Below are the code and all the weights of a small trained network. Each question names an input and a class and asks about switching units off, where a switched-off unit gives its printed mean instead of its output.

import numpy as np


def w(rows, s, z=0):
    codes = np.array(rows[::2]) - 128.0
    scale = np.full(codes.shape[1], s)
    scale[-1] = z or s
    return codes * scale


def f(y):
    return np.maximum(y, 0)


def log_softmax(a):
    a = a - a.max(-1, keepdims=True)
    return a - np.log(np.exp(a).sum(-1, keepdims=True))


def net(x, mask):
    res = np.array(x, float).reshape(1, 8) / 4 @ E
    y = f(res @ A[0][:, :-1].T + A[0][:, -1])
    res = res + np.where(mask, y, B[0][:, -1]) @ B[0][:, :-1]
    return log_softmax(res[-1] @ U[:, :-1].T + U[:, -1])


A, B = {}, {}
E = w([
[58,157,34,226,57,117],'x0',
[150,247,152,101,16,115],'x1',
[128,122,131,126,121,131],'x2',
[129,134,127,130,136,125],'x3',
[129,132,126,129,133,126],'x4',
[204,95,58,107,96,23],'x5',
[127,131,127,128,130,127],'x6',
[129,130,124,126,130,130],'x7',
],0.015)
A[0] = w([
[150,87,49,172,66,102,47],'N1',
[13,173,70,190,131,159,66],'N2',
[108,183,122,152,69,112,48],'N3',
[48,112,58,240,93,113,22],'N4',
[106,78,62,142,102,32,43],'N5',
[191,105,48,103,131,37,166],'N6',
[128,199,97,176,59,137,4],'N7',
[201,175,147,87,64,31,3],'N8',
[99,175,105,158,71,114,39],'N9',
[245,100,86,127,108,47,150],'N10',
[104,187,105,146,68,122,31],'N11',
[189,244,210,86,58,110,66],'N12',
[170,140,88,67,83,57,33],'N13',
],0.011,0.0049)
B[0] = w([
[90,212,113,171,142,67,208],'N1',
[66,67,59,139,111,197,212],'N2',
[165,51,254,89,163,131,178],'N3',
[95,145,33,196,119,157,233],'N4',
[166,224,171,215,136,66,214],'N5',
[189,141,108,148,132,14,250],'N6',
[126,91,184,68,153,67,189],'N7',
[101,69,51,151,83,179,219],'N8',
[164,33,199,68,214,109,180],'N9',
[166,36,73,51,38,70,250],'N10',
[133,73,211,31,194,84,180],'N11',
[136,210,73,118,56,245,234],'N12',
[144,52,16,156,113,99,206],'N13',
],0.0081,0.018)
U = w([
[99,103,221,89,198,165,254],'0',
[97,109,52,137,76,162,117],'1',
[153,86,158,83,139,71,112],'2',
[119,218,110,188,113,86,35],'3',
[115,251,161,104,70,189,119],'4',
],0.016,0.0052)

Each question gives the input, the list of numbers given to net, and the class t.
The units are the neurons (one row each of A and B). Each row of codes is followed by its name. A weight is (code - 128) times the scale printed after its matrix; where a second scale follows, it is the last column's (A, B and U).
mask holds one flag per neuron, in row order. A switched-off neuron (its flag False) gives its mean, the last column of its row in B, instead of its output. The means were averaged over made-up inputs and are rounded, as every weight is.
A unit's drop is (log p(t) with every unit on - log p(t) with that unit switched off) / (log p(t) with every unit on - log p(t) with every unit switched off).
The circuit of an input: a set's keep is (log p(t) with only the set's units on - log p(t) with every unit switched off) / (log p(t) with every unit on - log p(t) with every unit switched off). Starting from the 12 units with the biggest drops (on a tie, the unit counted first), units are removed one at a time, each time the one whose removal leaves the highest keep (on an exact tie, the one counted first), for as long as the keep stays at least 0.8.
units of the circuit, in order: the units of the circuit, biggest drop first
most important unit: the unit with the biggest drop
top k neurons: the k neurons with the biggest drops, biggest first
drop of u: that unit's drop, to one decimal
input [1,3,8,2,1,4,-7,4], class 2: most important unit => N4
input [0,-8,-3,-1,5,0,-4,7], class 0: units of the circuit, in order => (N10, N13)
input [-4,-5,2,-8,1,0,6,-1], class 0: units of the circuit, in order => (N10, N6)
input [0,-1,-7,7,-3,4,3,8], class 2: top 2 neurons => (N12, N4)
input [1,7,8,-7,5,4,1,4], class 2: top 3 neurons => (N11, N3, N7)
input [-7,4,6,-4,3,1,-6,-4], class 1: top 2 neurons => (N8, N5)
input [-2,6,-3,5,-8,8,2,-5], class 1: top 2 neurons => (N8, N12)
input [1,-4,7,8,8,8,-3,0], class 3: top 2 neurons => (N5, N1)
input [8,2,-6,-1,8,3,5,-7], class 2: top 4 neurons => (N9, N11, N3, N7)
input [3,1,-5,7,6,5,8,-4], class 2: top 2 neurons => (N10, N12)
input [5,-1,-5,8,-6,6,-4,-5], class 3: top 2 neurons => (N5, N1)
input [0,1,-7,-4,-3,-7,8,6], class 4: top 2 neurons => (N10, N13)
input [-5,1,8,2,7,7,5,-6], class 1: top 2 neurons => (N8, N13)
input [-3,2,-7,-7,6,7,4,-7], class 1: units of the circuit, in order => (N8)
input [5,8,-4,7,-3,4,5,-5], class 2: drop of N3 => 0.1
input [1,7,-2,-5,-7,-3,-8,-7], class 0: drop of N3 => 0.3
input [1,6,-6,-2,7,-2,1,-4], class 0: drop of N9 => 0.2
input [7,1,8,7,-3,-7,7,6], class 0: drop of N3 => 0.2
